Below is a small trained network, with its code and all its weights. Each question gives an input and a target symbol and asks what happens when units are switched off, that is, made to give their printed mean instead of their output.

import numpy as np


def w(rows, s, z=0):
    codes = np.array(rows[::2]) - 128.0
    scale = np.full(codes.shape[1], s)
    scale[-1] = z or s
    return codes * scale


def norm(h):
    return h / np.sqrt((h * h).mean(-1, keepdims=True) + 1e-5)


def f(y):
    return y / 2 * (1 + np.tanh(0.7978845608 * (y + 0.044715 * y**3)))


def softmax(a):
    e = np.exp(a - a.max(-1, keepdims=True))
    return e / e.sum(-1, keepdims=True)


def log_softmax(a):
    a = a - a.max(-1, keepdims=True)
    return a - np.log(np.exp(a).sum(-1, keepdims=True))


def net(x, mask):
    ids = ['ΓΘΞΣαβηφψω'.index(c) for c in x.split()]
    T = len(ids)
    res = E[ids] + P[:T]
    u = 0
    for l in range(3):
        q, k, v = (norm(res) @ M[l].T for M in (Q, K, V))
        z = softmax(np.where(np.tri(T) > 0, q @ k.T / 2**0.5, -1e9)) @ v
        res = res + np.where(mask[u], z, O[l][:, -1]) @ O[l][:, :-1]
        u += 1
        y = f(norm(res) @ A[l][:, :-1].T + A[l][:, -1])
        res = res + np.where(mask[u : u + 4], y, B[l][:, -1]) @ B[l][:, :-1]
        u += 4
    return log_softmax(norm(res)[-1] @ U[:, :-1].T + U[:, -1])


Q, K, V, O, A, B = {}, {}, {}, {}, {}, {}
E = w([
[122,74,110,104,136,126,93,108,68,47,156],'Γ',
[87,111,117,196,137,42,105,80,194,67,165],'Θ',
[178,44,142,140,164,89,103,62,94,152,120],'Ξ',
[124,92,36,155,240,179,119,67,197,57,142],'Σ',
[136,102,68,236,134,154,73,109,128,193,71],'α',
[181,101,229,81,117,94,94,135,158,75,131],'β',
[242,121,122,217,76,114,176,122,98,85,74],'η',
[152,84,86,86,84,73,92,134,249,1,66],'φ',
[129,109,145,143,122,78,161,199,207,170,172],'ψ',
[41,149,190,203,250,84,91,58,127,174,125],'ω',
],0.0047)
P = w([
[50,197,113,54,54,155,189,156,144,138,101],'0',
[160,2,88,147,190,192,166,148,57,159,188],'1',
[75,221,109,155,95,42,16,62,159,163,52],'2',
[179,60,92,162,169,180,136,145,81,158,178],'3',
[86,220,119,129,79,29,15,71,176,124,31],'4',
[183,60,89,164,168,177,141,144,91,163,171],'5',
[63,226,119,148,92,34,20,75,184,134,64],'6',
[202,81,85,171,170,179,128,144,99,164,163],'7',
[84,231,114,127,91,35,13,57,151,140,55],'8',
[194,78,89,162,176,180,138,140,93,169,154],'9',
[69,219,109,151,104,30,29,64,172,148,47],'10',
[207,74,95,156,168,171,136,154,96,161,156],'11',
[60,239,120,148,91,22,30,76,166,142,62],'12',
[194,84,104,166,165,173,148,155,94,161,165],'13',
],0.004)
Q[0] = w([
[123,2,84,174,140,204,169,173,112,177,154],'L0H0',
[92,123,92,116,123,33,43,51,104,157,63],'L0H0',
],0.006)
K[0] = w([
[152,136,132,208,137,146,59,154,175,53,132],'L0H0',
[2,164,95,71,83,188,166,142,160,174,113],'L0H0',
],0.0057)
V[0] = w([
[125,32,188,113,132,116,134,5,62,70,62],'L0H0',
[126,60,69,14,79,124,238,28,97,161,106],'L0H0',
],0.0024)
O[0] = w([
[250,235,178,224,173,124,72,143,87,100,157,224],'L0H0',
[182,242,99,133,137,63,130,169,225,155,3,254],'L0H0',
],0.0032,0.0015)
A[0] = w([
[157,115,68,97,96,112,92,196,194,58,128,165],'L0N0',
[202,107,84,156,98,131,136,150,2,116,178,4],'L0N1',
[156,68,150,74,157,167,74,135,102,37,198,80],'L0N2',
[128,87,106,129,157,225,138,186,109,167,209,40],'L0N3',
],0.0048,0.0019)
B[0] = w([
[182,67,156,189,164,155,85,105,25,188,187,252],'L0N0',
[228,191,38,93,87,91,80,84,67,156,135,193],'L0N1',
[245,104,87,127,254,90,126,145,137,158,18,199],'L0N2',
[187,176,92,77,172,173,79,180,111,177,183,173],'L0N3',
],0.004,0.0035)
Q[1] = w([
[191,55,55,161,191,167,176,144,23,179,210],'L1H0',
[123,70,158,64,167,213,254,198,66,119,172],'L1H0',
],0.0073)
K[1] = w([
[233,145,21,144,166,117,79,104,115,181,192],'L1H0',
[154,161,61,150,253,134,29,106,180,95,156],'L1H0',
],0.0058)
V[1] = w([
[94,107,139,116,127,184,171,127,2,52,199],'L1H0',
[91,201,174,161,227,133,235,94,74,195,128],'L1H0',
],0.0039)
O[1] = w([
[156,166,76,255,23,124,168,108,90,88,185,2],'L1H0',
[186,102,184,95,146,51,223,99,104,46,128,47],'L1H0',
],0.0057,0.0017)
A[1] = w([
[52,98,211,163,210,200,155,173,169,167,138,110],'L1N0',
[83,141,87,214,238,32,105,101,100,151,129,67],'L1N1',
[155,69,183,123,107,27,215,72,141,45,106,38],'L1N2',
[154,108,139,86,205,161,169,208,166,140,254,3],'L1N3',
],0.0044,0.0039)
B[1] = w([
[154,120,131,151,126,127,100,90,2,87,109,138],'L1N0',
[197,106,139,67,72,183,105,118,137,110,108,252],'L1N1',
[142,113,160,115,132,235,42,88,52,143,137,139],'L1N2',
[181,169,145,113,85,179,193,105,154,113,168,121],'L1N3',
],0.0077,0.003)
Q[2] = w([
[193,30,94,76,175,105,226,173,82,138,185],'L2H0',
[68,212,254,102,99,48,78,44,186,121,14],'L2H0',
],0.0067)
K[2] = w([
[254,109,150,114,150,69,86,56,143,182,156],'L2H0',
[36,125,161,87,140,145,215,140,128,69,51],'L2H0',
],0.0075)
V[2] = w([
[125,100,225,68,44,21,38,255,93,165,183],'L2H0',
[254,130,166,113,63,217,124,214,120,184,43],'L2H0',
],0.0043)
O[2] = w([
[253,116,151,215,155,159,183,60,155,200,248,105],'L2H0',
[46,120,229,184,54,132,150,106,206,114,150,253],'L2H0',
],0.0062,0.0039)
A[2] = w([
[102,51,104,106,148,41,54,27,119,146,48,69],'L2N0',
[213,57,83,95,131,128,132,38,152,170,175,154],'L2N1',
[178,121,109,254,164,181,165,62,158,92,172,50],'L2N2',
[142,231,35,55,208,104,92,105,34,178,77,3],'L2N3',
],0.0049,0.0019)
B[2] = w([
[131,97,128,214,148,137,207,177,85,129,165,253],'L2N0',
[36,152,96,80,79,119,182,69,118,155,73,238],'L2N1',
[98,124,144,112,165,115,131,254,105,43,155,179],'L2N2',
[157,65,171,91,65,103,86,149,184,113,210,189],'L2N3',
],0.0072,0.0046)
U = w([
[193,69,79,70,110,74,102,109,129,149,188,114],'Γ',
[62,103,204,98,27,113,127,92,206,73,84,3],'Θ',
[54,142,81,111,138,89,224,77,96,174,103,174],'Ξ',
[65,166,96,27,186,129,119,203,115,75,78,211],'Σ',
[80,138,96,166,150,189,49,138,145,211,124,113],'α',
[188,168,174,121,213,80,141,109,175,153,56,190],'β',
[161,209,85,184,100,63,142,136,104,56,102,172],'η',
[86,3,153,194,161,83,144,203,118,119,150,5],'φ',
[160,167,153,153,145,170,202,123,169,131,239,174],'ψ',
[145,128,182,114,148,189,108,62,40,97,123,161],'ω',
],0.0057,0.0032)

Each question gives the input, a string of symbols that net reads in full, and the target symbol t.
The units are the heads (2 rows each of Q, K, V and O) and the neurons (one row each of A and B). Each row of codes is followed by its name. A weight is (code - 128) times the scale printed after its matrix; where a second scale follows, it is the last column's (O, A, B and U).
mask holds one flag per unit, layer by layer, with each layer's heads first. A switched-off unit (its flag False) gives its mean, the last column of its rows in O or B, instead of its output. The means were averaged over made-up inputs and are rounded, as every weight is.
A unit's drop is (log p(t) with every unit on - log p(t) with that unit switched off) / (log p(t) with every unit on - log p(t) with every unit switched off).
The circuit of an input: a set's keep is (log p(t) with only the set's units on - log p(t) with every unit switched off) / (log p(t) with every unit on - log p(t) with every unit switched off). Starting from the 12 units with the biggest drops (on a tie, the unit counted first), units are removed one at a time, each time the one whose removal leaves the highest keep (on an exact tie, the one counted first), for as long as the keep stays at least 0.8.
units of the circuit, in order: the units of the circuit, biggest drop first
top k neurons: the k neurons with the biggest drops, biggest first
k most important neurons of layer l: the k neurons of layer l with the biggest drops, biggest first
input ψ Σ Θ ω β Γ Ξ ω α Σ η, target Ξ: units of the circuit, in order => [L0H0; L2N1; L2H0; L1N1]
input η Ξ Γ, target Θ: units of the circuit, in order => [L2H0]
input Ξ Θ β Θ Ξ α η Ξ η, target β: units of the circuit, in order => [L0H0; L1H0]
input β Γ Θ Θ η β α, target ψ: units of the circuit, in order => [L2H0; L0N2]
input Θ Θ φ η Γ ω ω φ Θ Θ Θ Θ ω, target Γ: top 2 neurons => [L2N3; L0N2]
input α Θ Γ β Θ β φ φ φ ω Θ Γ, target Γ: units of the circuit, in order => [L0N1; L2N3]
input Θ Θ φ Θ Σ, target Γ: top 2 neurons => [L2N3; L0N2]
input Ξ φ β φ Γ α Θ ψ φ, target β: units of the circuit, in order => [L0H0; L1H0; L2H0]
input Θ Θ Ξ φ Γ, target Γ: units of the circuit, in order => [L2H0; L0N2; L2N3]
input φ Γ Γ Θ α ω φ η Θ Ξ ω, target α: units of the circuit, in order => [L1H0; L0N2]
input Γ η α φ Θ φ ψ φ, target φ: top 2 neurons => [L0N0; L2N2]
input η φ Θ ω Ξ φ ω Ξ Ξ Θ Ξ, target Θ: top 2 neurons => [L1N1; L0N2]
input α ω η α Γ Γ Σ ω ω β ψ η, target η: top 2 neurons => [L0N1; L1N1]
input β Θ Ξ Ξ Ξ β η Γ φ η φ, target ψ: units of the circuit, in order => [L2H0; L1N1]
input Σ Ξ Ξ Θ ω, target Σ: units of the circuit, in order => [L2H0]
input ω Ξ α Θ Θ, target ω: units of the circuit, in order => [L1H0; L1N2]
input Θ η α β φ ψ Θ Γ Ξ φ φ β Ξ Θ, target Θ: top 3 neurons => [L1N1; L0N2; L2N0]
input Θ ω α β ψ, target Γ: top 2 neurons => [L0N2; L2N3]
input Γ Θ ω Σ, target Σ: top 2 neurons => [L1N1; L2N2]
input φ φ ω ω φ Ξ α ψ η, target α: units of the circuit, in order => [L1H0]
input φ φ ψ β α φ Ξ ψ β Θ Ξ Σ Ξ, target α: top 2 neurons => [L0N2; L0N0]
input ψ Ξ α ω, target ω: top 3 neurons => [L1N0; L1N1; L0N1]
input ω β Θ φ Ξ Θ β Σ Ξ, target ω: top 2 neurons => [L1N2; L0N2]
input Θ Θ φ Ξ Ξ α β η Θ Θ ω Θ Θ Σ, target Σ: top 2 neurons => [L2N2; L2N0]
input α α ψ, target φ: 2 most important neurons of layer 1 => [L1N1; L1N0]
